Look-ups in named tables: a row name and a column name give one cell, copied from the table.

nek:
         dunon  rav  lezo  mugo  soropa
nif         64  154   147   150     230
nakib       93   87    58   101      29
kipuf       60  172   146   120     157
fusedo     160  109   118    93       4
kufavup    229  110   124   177      45
noti       193  132   126   213      11
buloda     145  120   125   143     220
vogoru     147  139   139   138      97
boduges     43  115    58   140     215
tenu       107  157   141   121     128

What is the lezo of vogoru in nek? 139
What is the lezo of kufavup in nek? 124
What is the lezo of nakib in nek? 58
What is the lezo of noti in nek? 126
What is the dunon of fusedo in nek? 160
What is the lezo of nif in nek? 147
What is the mugo of buloda in nek? 143
What is the soropa of kufavup in nek? 45
What is the rav of fusedo in nek? 109
What is the rav of kufavup in nek? 110
What is the mugo of vogoru in nek? 138
What is the rav of tenu in nek? 157
What is the dunon of tenu in nek? 107
What is the rav of vogoru in nek? 139
What is the dunon of nakib in nek? 93
What is the rav of noti in nek? 132
What is the lezo of fusedo in nek? 118
What is the rav of nakib in nek? 87

Table rol
	lub	fasor	niru
bibuz	-0.995	-2.227	8.901
kofu	6.868	2.955	-5.802
nis	1.963	-6.245	2.483
far	7.010	-1.384	-1.790

lub of kofu is 6.868
niru of kofu is -5.802
niru of bibuz is 8.901
lub of far is 7.010
lub of bibuz is -0.995
fasor of far is -1.384
fasor of kofu is 2.955
fasor of bibuz is -2.227
niru of nis is 2.483
fasor of nis is -6.245
lub of nis is 1.963
niru of far is -1.790
Row with the largest niru: bibuz

faka =
cols = kasal, zagi
bul: [157, 190]
sesudud: [195, 98]
zepet: [221, 35]
niz: [192, 107]
muviz: [208, 67]
posi: [144, 222]
vuz: [143, 225]
dol: [166, 169]
dosuf: [170, 160]
dutena: [226, 25]

zagi of dol: 169
kasal of dol: 166
kasal of vuz: 143
kasal of dosuf: 170
zagi of sesudud: 98
kasal of sesudud: 195
kasal of dutena: 226
zagi of posi: 222
kasal of muviz: 208
zagi of muviz: 67
kasal of niz: 192
kasal of zepet: 221
zagi of dutena: 25
kasal of bul: 157
zagi of niz: 107
zagi of dosuf: 160
zagi of vuz: 225
Row with the largest zagi: vuz

Table dokofod
|  | bagu | kalu | kod | vovule |
|---|---|---|---|---|
| goz | 0.644 | 0.192 | 0.240 | 0.395 |
| mos | 0.425 | 0.670 | 0.400 | 0.632 |
| koso | 0.382 | 0.755 | 0.845 | 0.338 |
| zofirum | 0.644 | 0.269 | 0.533 | 0.395 |
| vepus | 0.529 | 0.491 | 0.917 | 0.214 |

What is the kod of vepus in dokofod? 0.917
What is the vovule of zofirum in dokofod? 0.395
What is the kod of goz in dokofod? 0.240
What is the bagu of mos in dokofod? 0.425
What is the bagu of koso in dokofod? 0.382
What is the bagu of goz in dokofod? 0.644
What is the bagu of vepus in dokofod? 0.529
What is the kod of koso in dokofod? 0.845
What is the kod of zofirum in dokofod? 0.533
What is the kod of mos in dokofod? 0.400
What is the vovule of goz in dokofod? 0.395
What is the kalu of koso in dokofod? 0.755
What is the kalu of goz in dokofod? 0.192
What is the vovule of mos in dokofod? 0.632
What is the vovule of koso in dokofod? 0.338
What is the vovule of vepus in dokofod? 0.214
What is the bagu of zofirum in dokofod? 0.644
What is the kalu of vepus in dokofod? 0.491

feveta.csv
,ril,kabuk,did,tasiga
binor,-510,463,-390,-531
namop,-223,281,-390,-514
laf,-657,757,-390,-782
toda,-510,493,-390,-514
tebod,740,-702,-390,672

toda, kabuk -> 493
laf, tasiga -> -782
tebod, did -> -390
laf, did -> -390
namop, did -> -390
binor, did -> -390
toda, did -> -390
laf, kabuk -> 757
namop, ril -> -223
laf, ril -> -657
binor, tasiga -> -531
toda, ril -> -510
namop, kabuk -> 281
binor, kabuk -> 463
namop, tasiga -> -514
tebod, tasiga -> 672

Table dofe
fields: nizuro, sizezo, gokuvus, rufi, zup, rinitok, puva
matule: [63729, 77451, 64026, 61926, 67757, 69257, 71717]
didupu: [77725, 83428, 69252, 64374, 66793, 62295, 62100]
pozak: [63796, 54054, 75712, 69201, 68801, 66122, 47957]
nepupo: [76978, 78101, 82411, 77568, 67222, 75791, 68847]
vovim: [79053, 74525, 71264, 76428, 61082, 68690, 75859]
vil: [61257, 84648, 69192, 72762, 67374, 68874, 47264]
vefevem: [71057, 76777, 57853, 71171, 63946, 55765, 61873]
kidu: [70189, 61449, 47908, 57206, 69093, 70137, 68915]
tage: [66376, 76984, 61454, 76098, 67843, 67915, 9709]
datepan: [68424, 92866, 72718, 49873, 68726, 62930, 53150]

vil, rinitok => 68874
vovim, gokuvus => 71264
matule, rinitok => 69257
didupu, puva => 62100
nepupo, rinitok => 75791
vil, zup => 67374
vefevem, sizezo => 76777
datepan, gokuvus => 72718
tage, sizezo => 76984
kidu, rinitok => 70137
didupu, nizuro => 77725
vovim, zup => 61082
nepupo, rufi => 77568
didupu, rinitok => 62295

Table fudo
,vin,bami,kezano,vesamu,fos,fadoz,vafiba,ledutum,geb
tigi,31178,59819,63100,43199,37679,44556,63975,47641,84410
bep,63017,43834,26488,62916,48493,42661,40878,54025,37920
rusab,26460,34634,92481,51818,46909,54121,60676,28381,25008
maza,46809,34906,37480,33443,35837,50878,50311,33404,55932
sobik,76842,35697,37128,43713,69120,77322,47222,64158,66342
tivi,43428,21319,43837,57090,25905,52002,33724,39469,71118
sobo,30791,48550,43717,41751,42175,75660,52675,48328,43697
tuzif,78230,50135,40646,53180,55759,67886,56883,44624,68203
tovu,51410,51120,52362,68627,45696,52610,46601,37843,31458
fon,47209,58126,68297,73963,65580,56619,27594,42995,44296
lon,48801,83641,44873,66678,43013,78399,76139,66418,35641
vopiza,36819,53615,41130,31009,46582,24399,44780,33515,42294
les,59765,54206,46805,63230,43423,55944,19612,57666,45809
gusuvaz,44456,57557,76737,67136,66784,45007,59326,27270,31360

les, bami => 54206
maza, vin => 46809
lon, vafiba => 76139
tigi, fos => 37679
tuzif, fos => 55759
tovu, fos => 45696
sobo, ledutum => 48328
tovu, bami => 51120
tovu, ledutum => 37843
sobo, vin => 30791
Which row has the largest kezano? rusab

Table mez
	ziz	vapo	gipepos	dutemi	dif	dotem
kip	63501	67511	64306	68449	28564	37375
migukor	23479	33723	66722	75955	27020	38049
kopoved	54077	45068	82079	69328	33033	18233
lat	22118	71735	30791	76202	27377	72010

dif of migukor = 27020
ziz of lat = 22118
dutemi of kip = 68449
ziz of kopoved = 54077
dotem of lat = 72010
gipepos of lat = 30791
ziz of migukor = 23479
dotem of kopoved = 18233
vapo of kopoved = 45068
dutemi of lat = 76202
ziz of kip = 63501
dutemi of kopoved = 69328
vapo of kip = 67511
gipepos of kopoved = 82079
dif of lat = 27377
Which row has the largest ziz? kip

gebe:
	vip	panar	tem	leb	migutol	nad	piviked
fav	39.27	91.05	35.39	52.94	65.02	49.68	34.79
nememop	67.68	10.07	63.29	18.43	15.98	38.01	60.68
dod	69.24	4.16	58.88	30.59	16.63	28.03	57.03
lop	42.71	79.78	38.81	48.77	58.91	48.88	38.40
kabo	42.78	35.28	48.56	43.63	41.03	58.69	50.65
puveki	67.35	21.82	61.00	19.04	21.06	37.04	58.16

What is the nad of puveki in gebe?
37.04
What is the tem of lop in gebe?
38.81
What is the vip of nememop in gebe?
67.68
What is the panar of nememop in gebe?
10.07
What is the vip of puveki in gebe?
67.35
What is the migutol of lop in gebe?
58.91
What is the panar of fav in gebe?
91.05
What is the tem of nememop in gebe?
63.29
What is the panar of dod in gebe?
4.16
What is the nad of nememop in gebe?
38.01
What is the nad of fav in gebe?
49.68
What is the vip of kabo in gebe?
42.78
What is the piviked of lop in gebe?
38.40
What is the piviked of puveki in gebe?
58.16
What is the migutol of nememop in gebe?
15.98
What is the migutol of dod in gebe?
16.63
Row with the largest leb: fav

